[128 = 0]

ll-jf: [143 123 136  96 139 109 125  86 152 115 134 164 103  94 122 162 161 112
 124 126 155 125 164 137 160 132 119 175 135 147 151]
ll-jf: [133 122 118 105 129 101 142  94 128 138 122 186 145  93 140 151 162 146
 129 113 156 158 149 133 147 119 127 177 147 143 136]
ph-pj: [128 111 124 123 126 135 122 138 125 135 130 118 135 132 134 132 142 132
 117 112 117 127 127 140 110 115 121 135 116 126 131]
ph-pj: [150  92 159  98 101 102 125 107 128 128 154 160 117 116 129 150 144 136
 111 114 168 125 128 158 152 133 101 165 130 159 124]
bf-fm: [ 67 104 101  96 160 190  91 133  47 140 164 170 217 139  90 168 197 145
 124 128  62 150 125 126 107  74  96  99  78 103 104]
bf-fm: [122 125  95 134 133 136 138 119 110 142 129 126 141 126 130 129 134 138
 130 100 118 144 135 132 109 109 145 124 113 106 151]
bf-fm: [133 134 124 152  97 114 130 134 122 118 129 123  98 122 137 119 109 144
 125  86 139 112 121 142 121 144 133 117 119  98 130]
bf-fm: [142 122 113 116 192 149 126 179 204 156  60  57 156 139 179 113 152  91
 112 148  75 146 155 113  79  86 131 185 151 172 155]
tm-rt: [ 98 122  95 116 169 181  91 143 125 130 115 118 169 117 120 156 206 116
 115 144  59 126 150 111  81  96 126 122 104  94 126]
tm-rt: [140 133 129 129 118 115 125 116 154 107 126 124  80 110 126 138 138 122
 126 121 143  99 140 138 133 149 130 138 124 113 138]
qf-jz: [105 174 143 133 147 108 150 141 111 109 136 140 103 163 111 105  41 129
 167 106 139 126 112 135 190 133 101 116 123 155 127]
qf-jz: [119  80 126 104  99 136 104 126  84 121 177 145 117 129 112 165 164 154
 105  56 125 103 123 186 117 110  87 134  69 104 133]
tm-rt: [162  87 150 101 122 135 107  87 144 142 139 148 156  92 131 158 189 101
  96 166 144 145 158 113 121 127 142 156 153 150 137]
ph-pj: [132 142 124 150 105 114 154 124 128 119 138 103  85 149 113 105  83 139
 149 147 154 105  99 132 135 158 148  91 122 111 122]
bf-fm: [ 99 140  62 154 116 115 165 143  89 147 114 138 139 135 148 112 116 192
 147  51 120 149 108 153  97 104 141 122 100  78 137]
cj-nl: [141  83 144 122  79 136 118  95  79 128 193 134 118 135  94 145 131 136
 112 117 155 111 110 155 127 139 129  92  94 107 129]
tm-rt: [101 176 138 123 120  82 126 128 142  75 115 199  73  96 120 148 135 159
 154 113 154  93 129 139 187 167  85 152 135 116  89]
ph-pj: [141 144 163 136 110 105  95 140 153  90 119 148  79  93 146 141 124 114
 110  66 136  96 156 143 153 152  95 160 134 125 131]
ph-pj: [118 113  77 127 159 153 152 157 141 157 110  58 138 168 137 112 135 136
 135 134  91 131 113 142  72  91 145 123  99 119 150]
tm-rt: [165 108 137 133  93  88 142 140 170 128 113 104  76 118 165 120 119 141
 111  84 162 108 126 166 117 143 123 172 134 137 142]
ll-jf: [124 132 128 118 173 166 100 132 137 128 124 105 147 129 121 139 141  81
 118 131  85 133 162 110 121 103 126 130 121 137 156]
bf-fm: [106 129 122 139 121 126 121 181 115 126 115 123 134 143 151 118 119 160
 124  69 102 120 109 154 110 112  93 135 108 117 109]
ll-jf: [159  94 167  90 151 146 120  97 128 134 179  95 114 158  97 140  94  65
 116 131 141 126 149 145 160 110 117 136 109 186 182]
qf-jz: [ 99 186 157 138 157 117 150 156 109 106 138 122 106 186 102  90  10 116
 175 128 131 124  99 124 200 136  97  95 126 170 119]
ll-jf: [103 136  95 139 113 109 141 145 114 135 102 166 151 111 152 128 158 186
 135 102 125 142 112 135 109 123 123 141 131  99  97]
cj-nl: [128 198 134 173 132  95 140 165 193 105  51 124 102 107 166  89 100 131
 149 170 131 120 124  81 137 173 146 134 192 126  90]
ll-jf: [114 146 124 123 171 150 128 138 132 132 119 109 148 149 118 120 113 103
 141 156 100 140 134 107 134 111 130 118 130 146 136]
ph-pj: [135 102  92 117 143 134 159 139 152 151 123  63 110 163 133 118 129 134
 133 136 122 120 113 156  90 106 142 136 102 131 155]
ll-jf: [ 77 140  79 108 149 110 154 154 111 133 104 173 150 133 138 140 161 196
 155  99 113 142 107 155 126  98  92 161 109 119 100]
ph-pj: [145 121 136  97 133  78 157 138 182 118 114 121  65 136 148 133 115 140
 136 100 166 106 127 179 157 130  91 200 127 175 143]
tm-rt: [131 130 150 126 120 138  80  81  67 115 168 208 155  75 119 165 133 101
 102  23 126 157 191 125 166 112 114 140 119 114 171]
tm-rt: [146 117 138 124 116 115 131 118 142 129 129 128 116 119 134 130 131 125
 121 131 147 125 131 133 131 137 132 142 138 138 132]
cj-nl: [143  88 129 116  97 117 124 116 110 140 148 148 133 113 140 146 153 148
 104  75 145 134 132 161 117 116 117 154 114 125 139]
tm-rt: [161 119 157 123  95  78 166 120 165 133 122 125  94 137 141 108  97 144
 137 172 193 123  98 139 153 162 132 149 164 171 107]
cj-nl: [102 133 103 127 167 134 109 187 117 160  68 167 221 104 201 130 160 152
 105  20  65 193 162 129  96  56  90 203 142 145 135]
bf-fm: [149 144 119 150 109 106 150 109 159 123 111 115  91 112 135 114 117 129
 137 152 158 118 129 115 126 160 166 123 150 111 134]
qf-jz: [119 133 158 140 134 157  97 168 116 112 144  87 120 162 114 115  88 100
 120 117  94 101 117 130 128 128 103  92 106 130 122]
cj-nl: [140 168 139 124 171 130 145  89 154 113 134 107  91 140  95 119  73  68
 157 175 143 126 154  99 179 143 154 114 142 157 170]
qf-jz: [126 142 127 118 134  98 167 113 127 135 127 150 125 141 125 116  93 144
 155 143 163 148 113 131 164 131 128 141 144 160 126]
bf-fm: [137 105 161 130 111 144  85 151 106 116 157 113 117 132 132 137 111 107
  94  46 108 108 141 158 125 116  91 129  96 127 147]
tm-rt: [159  88 128 119 124 144 117 117 148 148 129  96 139 117 142 137 163 106
  98 135 123 132 146 129  90 116 148 144 130 132 153]
ll-jf: [129 128 132 132 129 134 128 132 125 131 131 116 132 138 126 120 115 121
 128 134 124 129 124 124 126 127 132 117 128 131 129]
qf-jz: [160 114 172 139 127 137 129 162 164 149 112  65 147 162 148  88  88  95
 114 194 126 135 106 103 113 136 140 116 166 180 112]
ll-jf: [ 94 129  85  83 139  73 178 110 113 139 114 222 145 113 139 156 169 209
 161  98 164 162 117 167 162 102  91 201 127 149 109]
cj-nl: [153 141 163 133 123 129 122  76 105 118 169 142 113 121  99 127  71  79
 129 117 158 138 156 111 179 143 148 105 137 144 169]
ph-pj: [112 158 107 116 179 129 152 119 142 140 100 141 158 133 126 122 127 120
 156 176 120 162 138  97 145 112 142 141 153 155 132]
ph-pj: [132 131 105 100 186 146 143  90 149 153 112 132 170 120 120 139 158  94
 139 192 119 170 161  91 131 102 161 149 152 159 158]
cj-nl: [119 114 133 123 131 158 113 111  68 136 175 136 156 145 100 136 105 112
 122  90 114 144 135 134 138 103 123  98  96 124 153]
qf-jz: [137 153 131 141 128 101 139 132 145 119 109 135 102 118 149 116  93 127
 135  83 143 131 142 134 149 135 125 152 142 136 146]
qf-jz: [ 79 198 104 136 167 124 151 117 109 110 112 175 140 132  99 120 104 140
 183 174 122 145 121  88 175 138 135  98 143 119 103]
cj-nl: [124 145 138 141 129 126 118 148 143 124 101 136 144 117 144 119 135 129
 126 152 118 132 126 104 124 139 128 128 155 129 100]
cj-nl: [120 148 148  98 208 173 109 102 126 133 138 129 176 141  95 138 115  49
 137 182  94 163 171  79 167  97 131 124 143 182 162]
qf-jz: [143  82 162 119 107 141 113 156 126 145 144  96 150 154 134 121 131 126
 102 151 124 122 100 140 104 124 111 121 126 154 103]
bf-fm: [196 103 179 115 145 133 107 112 184 133 134  69  96 124 147 126  93  38
  90 103 139 126 183 131 139 121 135 172 145 189 205]
[141 150 148 125  99  62 167 129 187  98 107 136  46 127 132 117 108 159
 156 179 194  86  94 146 169 186 116 152 157 149  87] => tm-rt
[121 162 132 157 117 124 131 112  78 111 160 142 103 136 109 113  46 119
 144  48 137 130 136 135 168 133 131  92 106 107 163] => tm-rt
[150 101 141 128 121 135 143 121 114 164 141 107 167 151 134 107 100 119
 120 147 139 162 115 120 118 114 149 118 142 160 138] => tm-rt
[138 103 125 113 150 171 129 105 124 140 164  67 126 166  86 129 122  85
 129 187 116 118 125 121 114 118 155  86 101 134 158] => qf-jz
[ 93 178  98 144 148 140 118 132 133  82 125 118  67 126  96 137 126 124
 155 121 102  78 135 127 137 148 126  93  93  70 131] => tm-rt
[137  81 132  82 132 105 138 145 148 143 128 132 126 137 152 148 158 151
 112  90 140 130 125 183 125  97  80 202 114 175 134] => ph-pj
[117 126  90 137 161 193  92 119 115 125 140  81 133 124 104 146 163  85
 114 114  65 113 165 113  80 104 156  89  83  70 175] => tm-rt
[150  98 115 129 144 182 115  99 123 152 151  69 150 138 107 130 144  77
 109 166 102 136 149 104  85 111 179  90 113 113 173] => tm-rt
[153 109 141 131 110 136  96 112 137 120 136 128 117  94 136 147 159 105
  96 101 127 116 159 129 113 135 134 139 127 111 148] => ll-jf
[141  87 117 119 136 154 113 143 135 159 118  98 171 127 152 133 171 120
  96 121  98 146 139 130  75  95 135 147 124 133 142] => tm-rt
[116 153  86 102 209 136 160 120 147 138 114 100 117 154 123 128  96  97
 158  95 105 150 164 140 148  79 128 165 106 161 203] => cj-nl
[125 138 135 118 154 143 125 121 142 124 127 117 132 137 110 129 130 102
 137 184 120 126 131 106 139 131 134 117 137 144 124] => cj-nl
[130 144 132 144 113 113 132 126 113 116 138 135 100 127 129 120  85 131
 133  69 141 122 132 143 148 135 123 125 118 118 147] => tm-rt
[ 93 174 148 135 127  91 144 160 103 108 120 181 127 145 131 109  66 166
 161  96 142 135  99 137 188 137  80 133 139 153  86] => qf-jz
[110 129  92 110 144 135 148  86 112 136 138 156 145 122  99 147 166 142
 150 177 135 142 128 115 131 123 151 116 122 112 127] => qf-jz
[134 124 111 140 140 155 109 140 143 128 117  86 121 123 136 130 145 104
 112 108  94 116 149 125  90 117 142 123 112 102 156] => ph-pj
[138 130 146 146 126 157  96 144 141 112 134  78 105 135 119 122 118  89
 112 137 103  96 135 117 110 142 135  95 117 110 136] => ll-jf
[104 198  93 140 199 129 164 146 171 116  84  83  94 159 122  98  71 103
 179 155 104 125 136 105 148 123 144 123 133 138 156] => cj-nl
[151  93 199 100 112 135  90 103  80 116 206 149 119 139  99 151  80  83
 100  55 148 124 150 163 185 117  80 133 100 174 165] => bf-fm
[162 119 145 145  89 100 121 115 118 121 144 139  89 103 154 128  88 123
 103   4 157 126 158 165 142 130 121 158 118 121 179] => tm-rt
[102 191 109 166 135 135 143 116 102  89 152 103  57 157  78 106  43 114
 173 110 127  90 120 124 163 157 148  53  91  78 153] => tm-rt
[156 133 146 168  91 133 105 124 141 120 119 111 117  99 141 115 128 109
 106 140 132 115 137  98 105 163 164  99 153  95 122] => ll-jf
[153 177 146 149 136 101 145  99 159 109 115 129  82 113 129 108  63  90
 147 129 162 130 155 103 177 159 155 131 164 145 161] => cj-nl
[ 96 177 115 144 133 108 150 150 133  97 116 126  79 150 112 111  87 153
 169 137 132  96  98 134 155 153 115 103 117 110 102] => tm-rt
[130 122 149 103 124  97 137 124 133 125 130 168 126 123 135 139 129 144
 131 120 156 135 124 147 163 128  96 168 141 166 114] => ph-pj
[152 160 143 123 160 112 140  95 165 120 115 131 104 113 129 124  91  79
 140 138 150 142 169 105 174 136 146 155 161 166 172] => cj-nl
[139 124 136 107 139 111 131 123 154 124 120 138 113 118 138 140 137 121
 125 118 141 127 144 141 145 124 112 170 136 155 140] => ph-pj
[119 156 124 105 169 114 154 106 147 126 116 151 130 132 115 130 118 117
 159 177 142 147 137 109 170 126 130 147 151 166 131] => ll-jf

lptg: [142 157 102 108 133 158 142  81 113 216 101 140 113 175 147  96 137 137
 130  78 121 156  84 140 145 132 124  61 166 120 143]
lptg: [125 113 166  98 122 140 141 139 150 127 135 170 133 119 217 184 111 156
 146 175  85 119  54 123 117 129 126 117  89 130 129]
gjdm: [122 102 150 168 133 131 118 145 120 114 137 131 112 110 125  97 156 136
 130 137 106  96 139 125 128 116 129 122 179 146 140]
lptg: [128 113 127 153 121 103 122 126 119 102 127 113 142 113  92 107 126 100
 144 109 157 127 156 119 134 146 114 153 112 140 151]
lptg: [115 139  80 204 174 180  96 107 169 153 134 132 172 137 127 133 148  55
 103 136  57 107 158 150 159 107 152  93 203 142 138]
qrmt: [109 158 121  97 144 168 115 124 130 191 126 133 119 152  87  83 164 122
  58 120  92 136 149 195 129 114 159  82 206 103  90]
lmqb: [122 145 145 159 141 117 125 110  92 140 119 165 121 150 125  80 147 116
 160 118 112 108 143 116 134 133 108 108 152 163 197]
qrmt: [123 139 124  89 112 106 125 135 158 107 132 126 143 127 137 179 120 117
 124 148 151 130 122 125  95 153 123 174  38 114  93]
gjdm: [148 100 112 153 127 125 141 114 136 106 125 114 164 108 148 161  78 107
 165 114 144 152 105 102 164 133 119 131  99 136 160]
lmqb: [154 134 104 125 142 155 141 111 149 154 125 129 111 154 168 165 127 150
 125 132 118 128  98 116 132 103 142 102 141 119 108]
lmqb: [107  57 176 121 126 125 106 144 198  89 153 145 204  71 102 150 134  41
  93 166  95 107 129 196 133 163 143 152  87 129 120]
sjjc: [161  88 183 124 116 103 168 134  62 107 123 133  85 117 120  79 104 195
 170 108 164 138 115 102 156 108 115 108 160 145 187]
gjdm: [120 143  83  75  88 128 133 120 138 160 110  88 149 118 151 159  91 132
 130  87 169 191  71 126 121 170 112 140  60  90  81]
lptg: [102 147 104 145 116 138 102 125 138 167 119 126 116 135 158 112 174 122
 129 113 108 110 105 121  95 154 112 125 134 129 104]
lmqb: [145 152 136 125 152 126 146 118 119 113 130 160 128 156 148 160 101 138
 148 158 119 124 137 109 139 102 133 123 111 142 164]
sjjc: [107 119 146 105 126 113 118 150 148  83 144 128 178  96  92 153 100  86
 105 159 128 139 159 161 131 142 138 167  80 120 120]
lmqb: [172  67  97 132 125 122 133  90 177 130 122  77 163 116  55 123 128  60
 104  70 190 149 143 159 160 150 140 133 111 110 109]
gjdm: [126 116 153 142 122 111 130 130 101 121 125 139 118 122 120  91 136 134
 150 118 134 119 131 119 130 136 112 126 137 146 164]
sjjc: [120  92 185  96 111 114 126 127 142 140 129 163 132 118 129 101 163 112
 124 132 117 106  97 164 108 164 118 122 103 135 138]
gjdm: [128 133 120 148 117 119 130 122  97 139 116 121 112 130 138  99 130 144
 159  99 142 133 116 100 130 137 106 122 138 139 152]
lptg: [135 125 129 112 104 106 132 121 109 143 115 113  99 134 114  94 148 147
 139  92 170 132 119 117 109 151 109 135 114 124 122]
lmqb: [103 119 122 124 120 178 116 164 130 162 136 100  99 101 148 111 149 179
  79 135  83 133 101 156 125 100 154  94 224  99  58]
lptg: [123 134 123  96 127 145 138 126 142 134 129 135 165 120 158 173  79 121
 125 142 112 164  94 143 148 130 136 118  99 112 125]
qrmt: [102 193 159  63 131 114 143 144  79 119 128 170 139 147 125 136  75 153
 129 163 119 164 145 141 129 121 127 133  92 124 160]
qrmt: [142  85  98 154 120 143 111 119 184 145 129  91 121 116 128 133 178 105
 105 105 136 103 110 134 111 142 134 131 140 116  70]
lptg: [111 116 116 151 128 144 101 149 172 121 142 115 126 110 147 152 166 118
 102 154  99  93 127 133  99 127 139 146 137 122  74]
qrmt: [123 128 156 100 128 137 140 154 102 121 136 129 112 116 116 116 109 171
 107 146 118 143 134 147 139 100 146 115 167 115 119]
gjdm: [104 159  89 141 111 133 113 131 113 151 117 106 121 127 151 121 131 139
 141 105 130 143 112 104 113 145 110 134 128 122 111]
lptg: [114 161 106 127 127 141 121 115 116 169 116 132 125 148 140 111 137 127
 129 109 116 139 116 129 124 137 120 108 142 126 130]
qrmt: [101 180 119  86 130 137 127 131 114 145 125 142 153 140 129 142  94 123
 113 140 112 165 131 149 132 131 132 123 109 113 127]
sjjc: [101 170 120  89 129 128 117 133 141 132 130 142 157 138 123 156 114 105
 105 151 116 144 140 152 113 141 134 145  83 114 109]
sjjc: [171  59 145 111 107 129 144 122 175 138 129 113  87 121 165 149 169 162
 126 119 153  99  63 120 103 134 130 124 112 116  77]
gjdm: [114  62 152 120  92 115 117 161 164  92 141 101 148  63 138 147 130 120
 122 136 138 123  93 139 111 161 122 165  87 116  86]
sjjc: [134 117  96 131 127 141 118 126 178 128 133 104 137 123 142 172 139 111
 109 133 130 121 116 128 114 132 139 144 106 112  76]
gjdm: [151 134 138 160 158 116 137 113 123  99 133 156 128 152 123 139 124 115
 153 149 125 101 163 105 140 105 129 131 125 157 179]
lmqb: [153 110 140  91 134 150 161 134  92 137 128 101 119 118  75  97  80 169
  92 107 146 183 141 166 185  84 162  84 205  99 124]
lmqb: [150 145 118 161 154 109 132 100 128 107 126 150 139 160 117 141 125  93
 158 132 139 108 165 100 136 123 120 139 100 156 180]
lmqb: [137 127 136 117 129 146 138 108 131 172 118 154 114 149 175 126 141 144
 139 121 105 124  76 129 128 130 123  88 141 131 139]
gjdm: [179 146 113 102 131 105 160  90 122 137 112 132  94 180 137 152 120 153
 158 107 186 133 118  89 120 124 118 131  75 128 140]
sjjc: [123 194 121 119 147 132 135 130  83 142 124 147  91 171 127 115 126 172
 128 141 119 130 160 111 121  94 133 115 160 131 140]
gjdm: [159 112 118 142 143 121 139 118 162  92 136 128 141 133 143 188 109 113
 143 149 142 115 132 103 133 115 135 150  84 134 130]
lmqb: [171 136 131 124 174 156 156 100 162 128 135 174 136 170 179 203  99 130
 134 176  91 115 112 120 154  80 156  95 122 137 153]
qrmt: [137 142  73 126 143 162 123  99 167 168 121 107 154 146 121 152 124  90
  97 107 123 151 125 151 146 125 148 106 139 105  95]
sjjc: [127 134 110 141 140 144 105 100 198 162 127 159 135 159 178 166 189  82
 122 146  90  77  98 132  88 151 126 125  92 137 104]
lptg: [194  54 170 102 123 115 172  98 137 127 122 134 111 130 124 124 119 145
 147 102 173 131  86 131 156 125 130 102 115 130 155]
sjjc: [131 124 149  95 125 123 128 127 158 131 132 152 123 140 145 152 150 126
 116 152 122 107 110 142  99 139 131 137  87 124 107]
sjjc: [107 155 100  79 111 143 119 134 144 161 123 107 135 129 127 142 126 130
  90 119 132 159 111 156 110 144 136 132 109  91  66]
qrmt: [190 106 105 165 168 120 144  85 160 102 130 122 138 160  81 152 126  81
 131 120 163 109 180 116 158 101 147 131 122 142 155]
qrmt: [116 101 131 116 104 127 111 147 162 130 134 107 113 106 133 131 170 133
 103 130 133 107 109 141  89 149 128 150 115 112  65]
qrmt: [158 128 127 173 157 110 110  67 153 168 114 165  98 196  84  65 239  64
 131  95 137  49 170 132  97 149 116 113 141 167 164]
[168  99 184 122 139 108 162 122 100 106 130 161  92 143 126 111 125 167
 155 139 143 107 129 113 141 102 128 112 139 150 180] => lptg
[163  30 150 138  96 120 143 109 159 134 121 112 131  91 159 122 139 121
 161  86 156 123  47 121 140 165 108 115 106 133 136] => sjjc
[157 136 126 147 160 153 137 105 117 166 124 142  84 172 112  90 167 148
 110 118 112 104 149 136 140  87 148  78 214 135 138] => lptg
[143 125 155  78 122 109 144 119 128 129 126 144 121 143 107 126 128 132
 120 128 154 133 127 147 119 138 129 133  90 120 128] => gjdm
[154 132 117 103 140 149 151 118 129 141 127 121 124 142 130 151  97 151
 113 128 133 156 118 136 154  98 150 103 146 109 117] => qrmt
[159 135 122  78 116  97 163 120 100 103 120 101 130 134  86 144  65 149
 138 105 205 182 144 116 149 125 127 151  74 108 134] => lmqb
[110 139  91 142 140 141 103 152 164  98 145  92 155 108  93 164 124  96
  81 153 121 128 181 146 123 113 155 164 131 108  70] => sjjc
[139 119 143 115 125 137 147 116  80 164 115 124 110 132  95  60 120 154
 124  84 139 159 123 149 164 118 130  79 196 124 158] => lmqb
[151 115 167 131 142 101 146 146  99  73 141 133 102 127  83 116 118 156
 130 152 153 111 183 118 136  92 140 147 142 140 152] => lptg
[128 141  45 182 134 168 119 121 149 143 123  80 148 118 180 178  96 124
 141 111 113 155 101  89 152 112 132 118 152 117 101] => gjdm
[157 127  98 147 138 143 132  86 156 171 114 135 116 164 164 140 156 116
 145 104 127 112  93 109 125 133 122 101 127 135 131] => lmqb
[118 149 105 133 130 126 131 142 100 101 130 100 151 111  98 134  74 128
 127 125 143 168 163 122 157 113 134 142 135 119 135] => sjjc
[111 184 151  68 132 113 135 130 103 133 126 168 130 159 118 132 111 137
 121 153 125 142 146 145 112 132 127 135  87 124 143] => qrmt
[123 140 115 137 135 137 119 114 132 151 123 132 133 141 121 113 144 108
 121 116 117 125 134 138 129 134 128 115 143 130 132] => qrmt
[118 103 164  90 117 155 134 132 147 166 129 157 131 117 180 134 135 145
 115 142  83 130  56 163 127 137 134  88 139 118 115] => lmqb
[133 121 108 126 118 133 121 122 141 151 123 103 108 132 114 111 161 131
 109 102 146 123 125 134 112 136 130 127 142 114  89] => lptg
[117 166 125 114 138 127 132 122 107 130 124 147 148 143 124 133  96 119
 135 135 120 150 142 131 142 126 126 123 115 131 158] => qrmt
[113 110 126 113 122 151 115 149 161 132 139 110 137 103 128 144 138 126
  85 144 107 128 118 161 121 125 149 129 145 104  71] => gjdm
[125 128 125 167 166 160 122 128 137 118 141 142 160 124 119 136 111  98
 111 155  76 123 159 148 168  92 155 101 188 139 155] => gjdm
[110 136 207  50 118  97 140 146 107 111 135 182 131 130 107 114 121 139
 117 165 126 128 134 168 108 145 126 141  77 129 150] => sjjc
[109 151 113 133 139 136 114 152 132 104 141 114 141 118 107 147 116 122
 101 155 115 131 169 137 127 109 146 149 139 118 102] => lptg
[110 161  91 128 117 122 116 128 134 128 122 115 144 129 150 158 114 116
 141 125 137 143 121 105 111 149 113 155  79 122 112] => gjdm
